Below is a small trained network, with its code and all its weights. Each question gives an input and a class and asks what happens when units are switched off, that is, made to give their printed mean instead of their output.

import numpy as np


def w(rows, s, z=0):
    codes = np.array(rows[::2]) - 128.0
    scale = np.full(codes.shape[1], s)
    scale[-1] = z or s
    return codes * scale


def f(y):
    return np.maximum(y, 0)


def log_softmax(a):
    a = a - a.max(-1, keepdims=True)
    return a - np.log(np.exp(a).sum(-1, keepdims=True))


def net(x, mask):
    res = np.array(x, float).reshape(1, 7) / 4 @ E
    y = f(res @ A[0][:, :-1].T + A[0][:, -1])
    res = res + np.where(mask, y, B[0][:, -1]) @ B[0][:, :-1]
    return log_softmax(res[-1] @ U[:, :-1].T + U[:, -1])


A, B = {}, {}
E = w([
[19,145,64,184,118,193,101,108,45,133],'x0',
[168,190,131,153,162,193,241,116,117,176],'x1',
[113,104,162,52,55,150,163,111,91,125],'x2',
[153,210,151,201,2,127,135,154,159,103],'x3',
[69,215,54,59,125,41,169,194,134,150],'x4',
[194,207,172,110,143,110,45,180,25,154],'x5',
[63,126,235,141,187,138,171,207,126,84],'x6',
],0.0073)
A[0] = w([
[116,140,150,84,78,217,235,111,73,177,157],'n0',
[158,190,131,163,20,139,119,167,177,83,168],'n1',
[111,107,127,72,210,132,137,95,95,199,32],'n2',
[165,105,160,160,146,194,86,113,106,115,87],'n3',
[65,86,135,120,82,120,177,95,170,101,71],'n4',
[78,95,121,130,122,79,117,77,192,84,94],'n5',
[168,27,205,123,106,193,121,67,93,128,54],'n6',
[84,187,61,32,123,39,176,203,131,151,67],'n7',
[158,184,176,78,209,127,70,152,19,149,88],'n8',
[87,80,62,25,214,94,128,121,117,186,96],'n9',
[162,146,199,33,76,135,105,87,2,137,104],'n10',
[95,121,81,159,123,130,184,108,141,63,91],'n11',
[113,132,220,121,184,128,129,170,175,69,55],'n12',
[60,151,123,172,78,173,83,129,44,115,144],'n13',
[228,48,195,197,147,165,108,107,83,102,70],'n14',
[240,127,178,95,139,64,143,165,226,111,73],'n15',
[144,166,48,114,126,158,157,85,104,214,131],'n16',
[85,102,198,75,76,136,186,148,73,99,125],'n17',
[134,117,51,99,117,93,125,81,163,186,125],'n18',
[204,134,77,88,41,93,104,76,141,140,100],'n19',
[95,76,134,101,125,132,176,121,139,132,82],'n20',
[91,101,101,144,117,115,162,99,150,82,36],'n21',
[196,182,127,161,200,152,184,123,182,167,121],'n22',
[184,136,68,78,94,143,98,92,118,171,33],'n23',
[70,172,179,125,169,88,153,223,118,93,108],'n24',
[166,36,132,57,234,189,86,83,123,134,148],'n25',
[95,158,81,73,128,66,173,170,99,169,19],'n26',
[62,130,73,200,110,164,140,141,57,84,23],'n27',
[166,179,161,160,122,69,74,160,57,175,53],'n28',
[52,109,207,125,124,182,124,184,83,102,175],'n29',
[76,66,89,120,120,145,186,112,233,126,74],'n30',
[35,121,91,129,146,216,116,118,48,177,61],'n31',
[91,130,138,144,140,111,150,132,152,106,23],'n32',
[102,79,91,141,151,176,231,94,179,115,118],'n33',
[210,65,194,24,130,78,177,105,151,147,140],'n34',
[161,144,77,89,78,142,53,70,108,156,156],'n35',
[109,87,118,124,109,90,44,163,148,90,255],'n36',
[88,68,128,76,70,82,49,146,133,68,61],'n37',
],0.009,0.0097)
B[0] = w([
[176,157,235,83,196,65,175,54,77,77,230],'n0',
[41,117,219,134,23,43,180,151,175,200,229],'n1',
[86,182,137,151,22,128,192,156,45,217,155],'n2',
[73,192,107,159,153,197,129,92,182,101,173],'n3',
[163,163,111,90,107,112,123,232,200,102,169],'n4',
[195,198,127,99,167,169,177,157,108,187,165],'n5',
[31,196,121,182,147,187,13,58,171,99,199],'n6',
[6,198,119,207,147,221,33,23,187,37,209],'n7',
[225,169,84,41,91,170,155,204,236,145,205],'n8',
[75,129,216,162,26,65,213,143,144,167,196],'n9',
[175,168,63,58,131,139,215,181,233,118,202],'n10',
[126,120,158,75,104,128,110,178,161,83,162],'n11',
[132,19,111,166,110,189,147,149,93,116,174],'n12',
[85,107,42,50,111,85,147,125,80,87,207],'n13',
[32,204,98,150,127,194,86,108,163,103,211],'n14',
[67,65,13,62,63,73,37,130,1,51,212],'n15',
[138,97,197,154,205,104,173,158,129,114,197],'n16',
[136,68,82,236,214,120,166,139,141,230,193],'n17',
[127,64,111,165,177,204,157,178,127,116,180],'n18',
[113,31,138,185,174,158,161,164,121,165,189],'n19',
[137,104,127,96,115,128,176,136,173,159,154],'n20',
[171,119,116,58,113,183,192,175,139,130,140],'n21',
[163,160,175,111,204,122,220,89,27,68,201],'n22',
[113,43,122,220,183,199,94,207,97,189,151],'n23',
[142,27,140,222,187,171,139,160,125,165,194],'n24',
[83,119,196,159,18,63,232,154,163,118,227],'n25',
[23,211,111,138,127,255,63,43,187,62,160],'n26',
[98,98,51,60,54,105,59,134,9,99,160],'n27',
[227,150,78,25,88,206,153,204,212,114,177],'n28',
[116,44,145,191,173,135,180,140,147,164,222],'n29',
[195,195,17,58,99,215,95,199,160,137,192],'n30',
[114,83,29,78,106,53,46,122,33,49,182],'n31',
[124,98,156,143,144,146,118,152,129,136,131],'n32',
[220,139,127,66,130,180,135,169,185,127,212],'n33',
[82,97,36,75,135,61,104,104,47,82,237],'n34',
[97,42,152,170,186,166,188,162,136,140,201],'n35',
[193,195,194,112,215,91,251,48,88,77,246],'n36',
[195,239,223,100,204,188,173,115,7,90,173],'n37',
],0.0075,0.011)
U = w([
[185,157,83,82,95,156,131,168,187,142,87],'0',
[44,177,111,170,126,175,92,50,164,117,88],'1',
[94,83,42,98,88,62,106,108,38,116,60],'2',
[130,128,120,151,152,84,156,103,139,147,248],'3',
[123,41,130,197,162,155,144,150,111,156,55],'4',
[88,156,191,159,7,71,160,134,125,165,91],'5',
[169,189,185,115,177,119,158,89,59,123,63],'6',
[153,124,141,146,179,18,105,39,141,242,138],'7',
],0.011,0.018)

Each question gives the input, the list of numbers given to net, and the class t.
The units are the neurons (one row each of A and B). Each row of codes is followed by its name. A weight is (code - 128) times the scale printed after its matrix; where a second scale follows, it is the last column's (A, B and U).
mask holds one flag per neuron, in row order. A switched-off neuron (its flag False) gives its mean, the last column of its row in B, instead of its output. The means were averaged over made-up inputs and are rounded, as every weight is.
A unit's drop is (log p(t) with every unit on - log p(t) with that unit switched off) / (log p(t) with every unit on - log p(t) with every unit switched off).
The circuit of an input: a set's keep is (log p(t) with only the set's units on - log p(t) with every unit switched off) / (log p(t) with every unit on - log p(t) with every unit switched off). Starting from the 12 units with the biggest drops (on a tie, the unit counted first), units are removed one at a time, each time the one whose removal leaves the highest keep (on an exact tie, the one counted first), for as long as the keep stays at least 0.8.
units of the circuit, in order: the units of the circuit, biggest drop first
k most important neurons: the k neurons with the biggest drops, biggest first
drop when u is switched off: that unit's drop, to one decimal
input [5,5,0,0,-8,8,-3], class 0: units of the circuit, in order -> (n8)
input [4,0,1,-2,-4,1,-7], class 4: 2 most important neurons -> (n35, n23)
input [-7,-4,7,-7,0,-3,8], class 4: 2 most important neurons -> (n17, n12)
input [8,-6,2,3,-5,-4,-8], class 2: 3 most important neurons -> (n13, n27, n31)
input [2,1,2,3,-7,-7,7], class 0: units of the circuit, in order -> (n33, n30)
input [0,0,-2,-8,-6,-7,1], class 5: 2 most important neurons -> (n25, n9)
input [4,3,-3,-8,7,-6,3], class 5: 2 most important neurons -> (n9, n2)
input [5,-4,7,-1,3,7,1], class 0: 2 most important neurons -> (n8, n10)
input [6,-2,-1,-6,-4,-5,6], class 2: 4 most important neurons -> (n31, n27, n1, n13)
input [-5,3,0,2,1,6,7], class 4: 2 most important neurons -> (n24, n12)
input [-8,-7,8,6,7,-7,3], class 2: 3 most important neurons -> (n15, n34, n8)
input [7,-6,-2,-2,1,1,7], class 2: 3 most important neurons -> (n31, n13, n27)
input [5,4,5,-8,7,5,1], class 5: 3 most important neurons -> (n9, n2, n6)
input [0,7,2,0,-2,-2,4], class 6: units of the circuit, in order -> (n0)
input [6,-3,7,8,-6,-4,-8], class 4: 2 most important neurons -> (n35, n19)
input [4,-7,-4,1,2,7,2], class 0: 4 most important neurons -> (n8, n28, n0, n22)
input [3,7,-6,-8,0,-3,-6], class 5: units of the circuit, in order -> (n9, n25)
input [5,0,1,-7,-2,2,-6], class 5: units of the circuit, in order -> (n25, n9)
input [0,2,-6,1,-4,2,7], class 4: units of the circuit, in order -> (n12, n24)
input [-6,-8,-5,-8,7,-1,-6], class 5: units of the circuit, in order -> (n9)
input [5,5,-4,-7,0,-7,0], class 0: drop when n32 is switched off -> 0.0
input [5,-2,2,-2,1,5,5], class 0: drop when n22 is switched off -> 0.2
input [2,1,-4,7,-3,-6,-5], class 5: drop when n1 is switched off -> 2.4
